Each row has a name. After each piece below comes the name of the row it's from, unless a question asks for something else. Each question is about the rows just above it.

[161 179 184 187 137 119 127 144] = zova
[134 161 160 152 129 100 100 105] = nalo
[179 184 187 137 119 125 100 105] = Fim
Which row holds [100 100 129 152] read backwards? -> nalo
[100 100 129 152 160 161] is which row, read backwards? -> nalo
[105 100 125] is which row, read backwards? -> Fim
Which row holds [105 100 100 129 152 160] read backwards? -> nalo
[127 119 137 187 184 179] is which row, read backwards? -> zova
[105 100 100] is which row, read backwards? -> nalo
[144 127 119 137 187 184 179] is which row, read backwards? -> zova

[103 142  92  98 100 157 159  98 156 116  88 131 141  98  90 142 133 136
 133 136 141 119 155 133  89 134 123 151 146 136 111 150 149 134 152 137
 134 156 155 132 146 146 137 137 118 141  86  98 140 150  95 158] = mubo
[ 77 114 108 146 138 135 164 137 149  98  87 147 115  94 136 107 114  80
 112  76 130  90 128  88  99  94  91 135 119  85 167 126 121  81 151 101
 103 137 169  97 135 110  94  94  98 133 112 142 162 133 115 146] = Dun
[185 148 143 109 109 132 115 161 125 180 155 135 116 159 113 143 133 161
 185 151 101 149 148 122 142 180 123 151 144 155 118 162 147 141 133 151
 183 130 112 133 127 132 161 139 147 133 125 157 124 112 134 133] = kevap
[180  74 179 175 168  64 101 192  88 166 205 129 124 183 179 111 127  67
 140 110 126 147  51  88 192 141 134  68  72  74 171  54 171 114 188 134
 171 185 195 109 171 158 139 133 130 164  98 163 183 170 116 194] = zufo
[129 124 183 179 111 127  67 141 128 119 142 121 147 139 162 132 134 112
  98 134 161 145 109 146 148 115 150 105 115 116 147  96 111 131 119 117
 107 125 137 138 130 130 105 126 145 123 155 122 131 146 145 120] = gelus
[164 146 143 109 109 132 115 161 125 180 155 135 116 159 113 143 133 161
 185 151 101 149 148 122 142 180 123 151 144 155 172 159 151 107 163 121
 102 161 171 103 143 138 127 124 111 141 117 143 165 143 132 169] = Dize
[119 146 140 143 148 138 106 102 119 100 119 118 114 122 151 126 124 167
  85 140 120 133 147 162 135  93 145 134 143 163 121 146 147 164 112 147
  89 132  98 137 113 148 163 164 137 115 148 105 105 116 156 128] = pitu
[180  74 179 175 168  64 101 192  88 166 205 129 124 183 179 111 127  67
 140 110 126 147  51  88 192 141 134  68  72  74 171  54  62  82  99  88
 141  73 118 124 111  72  64  70 144 114 188 191 131 109 160  71] = bom
Which row holds this, read backwards? [156 116 105 105 148 115 137 164 163 148 113 137] -> pitu
Which row holds [112 124 157 125 133 147] read backwards? -> kevap
Which row holds [188 114 144  70  64] read backwards? -> bom
Where do [164 146 143 109 109 132 115 161 125 180 155 135 116 159 113 143 133 161
 185 151 101 149 148 122 142 180 123 151 144 155 172 159 151 107 163 121
 102 161 171 103 143 138 127 124 111 141 117 143 165 143 132 169] appear? -> Dize
find: [180  74 179 175 168  64 101 192  88 166 205 129 124 183 179 111 127  67
 140 110 126 147  51  88 192 141 134  68  72  74 171  54 171 114 188 134
 171 185 195 109 171 158 139 133 130 164  98 163 183 170 116 194] -> zufo
Which row holds this, read backwards? [118 137] -> mubo

[135 131  91 132 126 126 167 129 192 137 132 152] : Faruv
[125 126 150 139 116 150  74 129 111 148 109 128] : pom
[125 141 150 139 116 150 104 129 111 148 109 128] : fadek
[157 153 135 122 110 127 105 135 140 136 110 135] : gune
find: [125 141 150 139 116 150 104 129 111 148 109 128] -> fadek
[126 126] is which row, read backwards? -> Faruv
Which row holds [129 167] read backwards? -> Faruv

[ 94 157 101  90 117 123  96 151 142 159 121 124 134  92 135 173 118 114
 117 121 146 126 123 191 144 191 123 115 129 106 136 147 115 143 118 169] : Ruf
[146 138 155 155 163 134 140 129 121  94 131 135 144 112 158 123 138 161
 134 115  98 104 126  96 128  93 121 120 137 128 111 101 137 102 136 116] : gime
[ 86 117 109 130 183 146 150 131 137 129 160 134  93 122 120 117 102  91
 175  95 121 109 150 163 125 147 102 107 176 175 114 141 148 132  81 104] : miru
[109 107 161  96  93 150  80 139 100 114  70 100 112 178 143 111 143  93
  88 124 142 155 114 122 131 114 167 112 116 101 114 148 141 129 122 135] : tatu
[149 138 101 150 122 123 141 128  70 174 153 192 137 106 104 140 116 132
 125 133 118 132 101  60  95 162 122 136 139 143 144 123 153 148 112 115] : ran
[140 108 181 103 128 166  92 127 151  86 117 109 133 183 146  86 132  82
 126 148 124 129 113 127 131 129 175 154  89  86 137 114 112 131 124 128] : gam
Which row holds this, read backwards? [ 92 134 124 121 159 142 151  96 123] -> Ruf
Which row holds [148 141 114] read backwards? -> miru
[146 183 133 109 117  86] is which row, read backwards? -> gam
Which row holds this, read backwards? [153 174  70 128] -> ran
Which row holds this, read backwards? [136 122 162  95  60] -> ran
[148 126] is which row, read backwards? -> gam

[152 138 141  93 134 131 149 101] : piziv
[123 125 122 149 129 129 118 137] : biki
[ 89 114 117  93 134 115 114 160] : Pebon
[119 128 133 100 118 119 138 127] : kuzov
[128 127 125 142 149 131 134 101] : Repat
[106 117 113 170 125 127 104 156] : vuk
[193 154 156  71 150 142 168  65] : tid
Which row holds [149 142] read backwards? -> Repat
Which row holds [101 149 131 134] read backwards? -> piziv
Where do [152 138 141  93 134 131 149 101] appear? -> piziv
Which row holds [138 119] read backwards? -> kuzov
[134 131 149 142] is which row, read backwards? -> Repat
[104 127 125 170 113] is which row, read backwards? -> vuk

[122 124 123 161 140 122 131 116 134 118 131 124 124 138 124 151 121 140
 131 124 132 147 133 116 127 124 125 116 146 129 124 112 119] : Pizu
[147 129 124  86 140 122 131 116 134 118 131 124 124 138 124 151 121 140
 131 124 132 147 133 116 127 124 125 116 146 129 130 129 127] : Zaga
[124 123 161 140 119 119 139 104 106 108 120 139 128 124 119 133 124 113
 125 110 125 127 133 129 144 115 145 130 130 110 125 120 128] : Sudi
[122 124 123 161 140 122 131 116 134 118 131 124 124 138 124 151 121 140
 131 124 132 147 133 116 127 124 125 116 146 129 124  86 119] : lumo
The row with [122 124 123 161 140 122 131 116 134 118 131 124 124 138 124 151 121 140
 131 124 132 147 133 116 127 124 125 116 146 129 124  86 119] is -> lumo
Which row holds this, read backwards? [ 86 124 129 146] -> lumo
[112 124 129 146 116 125 124 127] is which row, read backwards? -> Pizu
Which row holds [124 123 161 140 119 119 139 104 106 108 120 139 128 124 119 133 124 113
 125 110 125 127 133 129 144 115 145 130 130 110 125 120 128]? -> Sudi

[143 135 154 118 151 119 122 103 144 151 120 122 132 116 103 139 112 132
 126 133 135 124 122 166 125 125 139 138 146  95  97 118 137 136 125 126
  79] : zilo
[128 128 113 114 125 126 140 132 119 101 124 143 166 137 133 139 132 127
 108 151 161  83 140  90 113 116 101 133 117 149 151 121 131 117 145 140
 170] : zokiv
[134 113 139 168 134 104 100 120 156 112 126 152 131 118 116 150 121 118
 152 137  89 132 124 146 131 112 145 137 109 123 117 146 100 149  87 139
 106] : gitez
[118 138 121 154 128 142 134 143 109 109 122 152 131 118 116 129 124  96
 173 142  95 128 129 189 142 144 125 113 100 125 111 151 113 117 135 131
 133] : govo
[153 120 104 110 136 133 149 142 146 127 119 151 107 149 118 110 131 133
 103 138 156 123 145  80 125 138 139 125 120 134 168 128 124  95 106 126
 163] : Sivan
[125 139 138 125] is which row, read backwards? -> Sivan
Which row holds this, read backwards? [140 145] -> zokiv
Where do [134 113 139 168 134 104 100 120 156 112 126 152 131 118 116 150 121 118
 152 137  89 132 124 146 131 112 145 137 109 123 117 146 100 149  87 139
 106] appear? -> gitez
Which row holds this, read backwards? [125  80 145 123 156 138 103 133 131 110] -> Sivan
Which row holds this, read backwards? [166 143 124 101 119 132] -> zokiv
Which row holds [170 140 145 117 131 121] read backwards? -> zokiv
Which row holds this, read backwards? [138 103 133 131 110 118] -> Sivan

[134  89  59 103 108 143 112 106] -> Zefas
[134 105 105 114 104 116 112 111] -> sug
[133 108  83 106 119 141 117 121] -> bese
[127 143 179 144 121  97 128 130] -> les
[132 101 116 125  95 102 111 102] -> rom
[132 175 178 114 152 127 130 173] -> Lukap
Which row holds this, read backwards? [152 114] -> Lukap
[112 116 104 114 105 105 134] is which row, read backwards? -> sug

[ 74 136 181 105 122  96  90  98 138 114  97  82 131 109 176 146 151  77
 103 160 102 144 112 111 148  87 118 153 115 132 126 145 113 153 138 151
 145 144 123 126 144 125 112 123 160 107 106 120 137 167 141 129 101 152] = nov
[153 117 101 132 122 125 139 122 120 134 118 183 133  95  98 113 143 123
 147 122 143 116 185 132 134 134 124 107 160 103 155 115 115  80 144 123
 126 147 121 117  99 152 148 119 123 163 137 161 109  99 116 124 136 118] = kufiz
[147 117 105 126 121 116 132 116 121 132 111 185 134  84  98 114 150 112
 147 126 140 118 195 129 141 126 121 107 164  99 161 117 110  75 150 126
 132 155 120 114  97 154 151 116 128 167 131 167 106 102 118 123 131 121] = sur
[ 84 137 172 111 126 107  97 108 137 116 110  80 128 125 171 145 139  94
 104 153 105 143  97 115 139  99 123 151 110 139 119 144 123 160 129 145
 139 133 127 130 147 118 112 126 152 101 111 113 140 163 141 130 108 148] = lide
[115 141 143 135 138 148 130 150 136 125 155  68 120 184 152 141  96 161
 109 123 119 139  51 130 110 140 140 146  87 162  90 138 152 187  99 125
 121  94 139 145 162  97 106 145 122  88 126  83 153 151 139 133 130 133] = Deno
[169 119  87 142 129 143 154 141 120 139 140 178 129 121  88 113 122 153
 150 108 148 113 165 138 121 153 131 105 148 115 142 112 129  92 131 115
 119 129 126 124 106 139 145 126 110 155 144 148 114  94 116 126 145 112] = popo
[ 97 138 159 120 131 126 113 127 136 121 130  74 124 152 162 143 119 122
 107 139 112 140  77 123 125 118 131 150  99 149 105 141 134 173 115 136
 131 116 133 136 154 109 109 136 138  95 118  98 145 157 139 131 118 140] = ros
[142 136 118 143 137 157 145 155 131 132 160 104 121 176 125 131  94 172
 126 112 133 127  81 137 105 156 141 132 103 152 100 128 151 161 103 117
 116  97 139 141 145 108 118 142 110 108 137  98 141 129 129 131 140 120] = liko
Which row holds this, read backwards? [121 116 132 116 121] -> sur
Which row holds [115 131  92] read backwards? -> popo

[134 135 156 150 125 120 145 119 151 128 122 126 134 121 112 125 133 135
 125 121 125 129 133 140 124 124 110 118 124 134 131 142 126 118 122] : memad
[137 143 145 137 124 129 133 118 120 126 130 125 126 130 138 136 122 124
 121 135 125 130 120 131 127 129 144 142 122 132 125 124 119 134 110] : lani
[112  98 107 106 132 118 127 136 164 131 118 130 136 119  96 113 141 141
 135 112 132 127 146 118 124 122  85  95 139 128 136 146 141 111 152] : susu
[144 138 123 133 134 139 116 142  95 126 135 131 118 135 152 132 121 118
 132 138 131 125 119 135 135 134 153 142 129 117 123 107 132 140 136] : tera
[128 122 156 121 125 120 145 119 151 128 122 126 134 121 112 125 133 135
 125 121 125 129 133 124 124 124 110 118 126 134 131 142 126 118 122] : sef
[137 145 144 138 123 130 134 118 119 126 132 127 126 131 139 135 123 124
 122 135 124 131 120 131 127 130 145 144 122 132 125 125 118 134 110] : vezes
[129 135 120 138 134 139 116 142  95 126 135 131 118 135 152 132 121 118
 132 138 131 125 119 135 135 134 153 142 129 117 123 107 132 140 136] : mor
Which row holds this, read backwards? [134 130 123 138 144] -> vezes
[129 135 120 138 134 139 116 142  95 126 135 131 118 135 152 132 121 118
 132 138 131 125 119 135 135 134 153 142 129 117 123 107 132 140 136] is in which row? -> mor
Which row holds [128 139  95] read backwards? -> susu
Which row holds [126 127 132] read backwards? -> vezes
[125 150] is which row, read backwards? -> memad
Which row holds this, read backwards? [118 126 142 131 134 124 118] -> memad

[136 114  82 172 175 105  79  90 180  68 150 188  86  64] = rasop
[ 73 128  67 176 189 140 183 131 177 120 166 140 132  73] = Zami
[136 114  82 172 188 175  64  79 180  86 150  90 105  68] = Seku
Which row holds this, read backwards? [ 68 180  90  79 105 175] -> rasop
[ 68 105  90 150  86 180  79  64 175 188 172] is which row, read backwards? -> Seku
[140 189 176  67 128  73] is which row, read backwards? -> Zami
[ 86 188] is which row, read backwards? -> rasop
[131 183 140 189 176] is which row, read backwards? -> Zami
Which row holds [150  68 180  90  79 105 175 172  82 114 136] read backwards? -> rasop
Which row holds this, read backwards? [ 86 188 150  68 180  90  79 105] -> rasop

[143 118 133 125 156 137 102 142  95 136 131 129  79 120 142 137 142 133
 111 147 107  95  88  54 127 120] : ruvo
[135 134 119 120 128 138 113 132 122 130 132 116 112 122 136 138 134 133
 126 139 124 110 102  94 129 129] : memu
[112 124 106 111 100 132 111 135 142 134 127  96 123 109 137 142 142 123
 147 125 139 105 104  93 131 125] : ripod
[124 132 125 127 118 127 133 124 138 126 127 125 141 129 128 131 133 127
 133 123 134 135 136 145 128 130] : Duful
[151 145 128 128 145 142 117 128 111 126 135 131 111 134 135 137 129 140
 112 149 116 118 106 106 127 133] : sata
[142 142 137] is which row, read backwards? -> ripod
[133 131 128 129] is which row, read backwards? -> Duful
Which row holds this, read backwards? [122 132 113] -> memu

[137 108 179  98 151  95 184 124 107  51] = muvur
[ 72 175  95 118 140  70 164  59  94 119] = Kepo
[104 153  88 131 190 181 116 136 150 112] = Tor
[180 168 176 186 176  93 116 169  74 123] = Zit
[175  95 121 140  70 164  59  94 119 123] = zon
[196  88 181 116 131 153 150 190 136  96] = nezi
[147  90 149 157  83  81 116  96 163 104] = Nodu
[156  77 160 130  80 114 119 139 171 103] = gori
Which row holds this, read backwards? [136 190 150 153 131 116 181  88] -> nezi
Which row holds [ 96 116  81  83 157 149  90 147] read backwards? -> Nodu
[119  94  59 164  70 140 118  95 175] is which row, read backwards? -> Kepo

